Here is a tiny trained network, its code and every weight. The questions are about switching its units off for an input and a class, where a switched-off unit gives its printed mean instead of its output.

import numpy as np


def w(rows, s, z=0):
    codes = np.array(rows[::2]) - 128.0
    scale = np.full(codes.shape[1], s)
    scale[-1] = z or s
    return codes * scale


def f(y):
    return y / 2 * (1 + np.tanh(0.7978845608 * (y + 0.044715 * y**3)))


def log_softmax(a):
    a = a - a.max(-1, keepdims=True)
    return a - np.log(np.exp(a).sum(-1, keepdims=True))


def net(x, mask):
    res = np.array(x, float).reshape(1, 2) / 4 @ E
    y = f(res @ A[0][:, :-1].T + A[0][:, -1])
    res = res + np.where(mask, y, B[0][:, -1]) @ B[0][:, :-1]
    return log_softmax(res[-1] @ U[:, :-1].T + U[:, -1])


A, B = {}, {}
E = w([
[77,46,197,128,82,166,191,116],'x0',
[143,245,138,216,68,175,148,58],'x1',
],0.011)
A[0] = w([
[156,158,143,141,113,159,129,119,252],'neuron 0',
[32,81,184,155,85,167,181,134,157],'neuron 1',
[127,36,122,52,172,94,71,246,98],'neuron 2',
[161,158,82,133,156,122,67,144,104],'neuron 3',
[190,136,96,146,136,104,59,132,222],'neuron 4',
[164,161,78,152,156,122,50,153,88],'neuron 5',
[121,164,107,197,75,132,151,95,83],'neuron 6',
],0.011)
B[0] = w([
[133,160,101,133,183,122,147,90,236],'neuron 0',
[163,95,62,79,91,118,186,130,244],'neuron 1',
[156,180,173,156,145,76,128,77,252],'neuron 2',
[195,103,124,91,49,92,158,135,169],'neuron 3',
[138,92,65,108,142,156,178,137,215],'neuron 4',
[153,89,164,131,5,115,166,129,172],'neuron 5',
[207,171,213,160,67,108,79,98,188],'neuron 6',
],0.015,0.013)
U = w([
[146,72,86,62,29,122,164,133,94],'0',
[149,236,213,179,128,84,113,67,79],'1',
[114,146,16,97,254,156,149,109,247],'2',
[51,125,149,148,104,161,61,141,104],'3',
[97,133,158,136,120,167,62,152,106],'4',
[95,140,154,150,107,146,103,157,105],'5',
[79,111,151,139,91,139,59,180,101],'6',
[93,103,159,156,128,175,100,199,98],'7',
],0.012)

Each question gives the input, the list of numbers given to net, and the class t.
The units are the neurons (one row each of A and B). Each row of codes is followed by its name. A weight is (code - 128) times the scale printed after its matrix; where a second scale follows, it is the last column's (A, B and U).
mask holds one flag per neuron, in row order. A switched-off neuron (its flag False) gives its mean, the last column of its row in B, instead of its output. The means were averaged over made-up inputs and are rounded, as every weight is.
A unit's drop is (log p(t) with every unit on - log p(t) with that unit switched off) / (log p(t) with every unit on - log p(t) with every unit switched off).
The circuit of an input: a set's keep is (log p(t) with only the set's units on - log p(t) with every unit switched off) / (log p(t) with every unit on - log p(t) with every unit switched off). Starting from all 7 units, units are removed one at a time, each time the one whose removal leaves the highest keep (on an exact tie, the one counted first), for as long as the keep stays at least 0.8.
units of the circuit, in order: the units of the circuit, biggest drop first
k most important neurons: the k neurons with the biggest drops, biggest first
drop of u: that unit's drop, to one decimal
input [-4,-5], class 1: 2 most important neurons : [neuron 2; neuron 1]
input [-8,7], class 0: units of the circuit, in order : [neuron 5]
input [0,-3], class 2: 2 most important neurons : [neuron 6; neuron 5]
input [3,0], class 2: units of the circuit, in order : [neuron 5; neuron 6]
input [-2,-4], class 1: 3 most important neurons : [neuron 2; neuron 1; neuron 0]
input [-7,7], class 0: 3 most important neurons : [neuron 4; neuron 2; neuron 5]
input [-3,2], class 2: units of the circuit, in order : [neuron 1; neuron 2; neuron 6]
input [3,3], class 2: 2 most important neurons : [neuron 2; neuron 5]
input [-5,5], class 0: 4 most important neurons : [neuron 2; neuron 4; neuron 5; neuron 3]
input [-4,1], class 0: 3 most important neurons : [neuron 5; neuron 3; neuron 2]
input [-8,-8], class 0: 3 most important neurons : [neuron 4; neuron 3; neuron 5]
input [5,-7], class 1: 2 most important neurons : [neuron 2; neuron 4]
input [-1,-4], class 1: 3 most important neurons : [neuron 2; neuron 1; neuron 0]
input [-3,-1], class 2: units of the circuit, in order : [neuron 6]
input [-5,0], class 0: 2 most important neurons : [neuron 5; neuron 3]
input [1,-4], class 1: drop of neuron 4 : 0.1
input [2,-3], class 2: drop of neuron 6 : 1.0
input [2,-7], class 1: drop of neuron 2 : 0.8
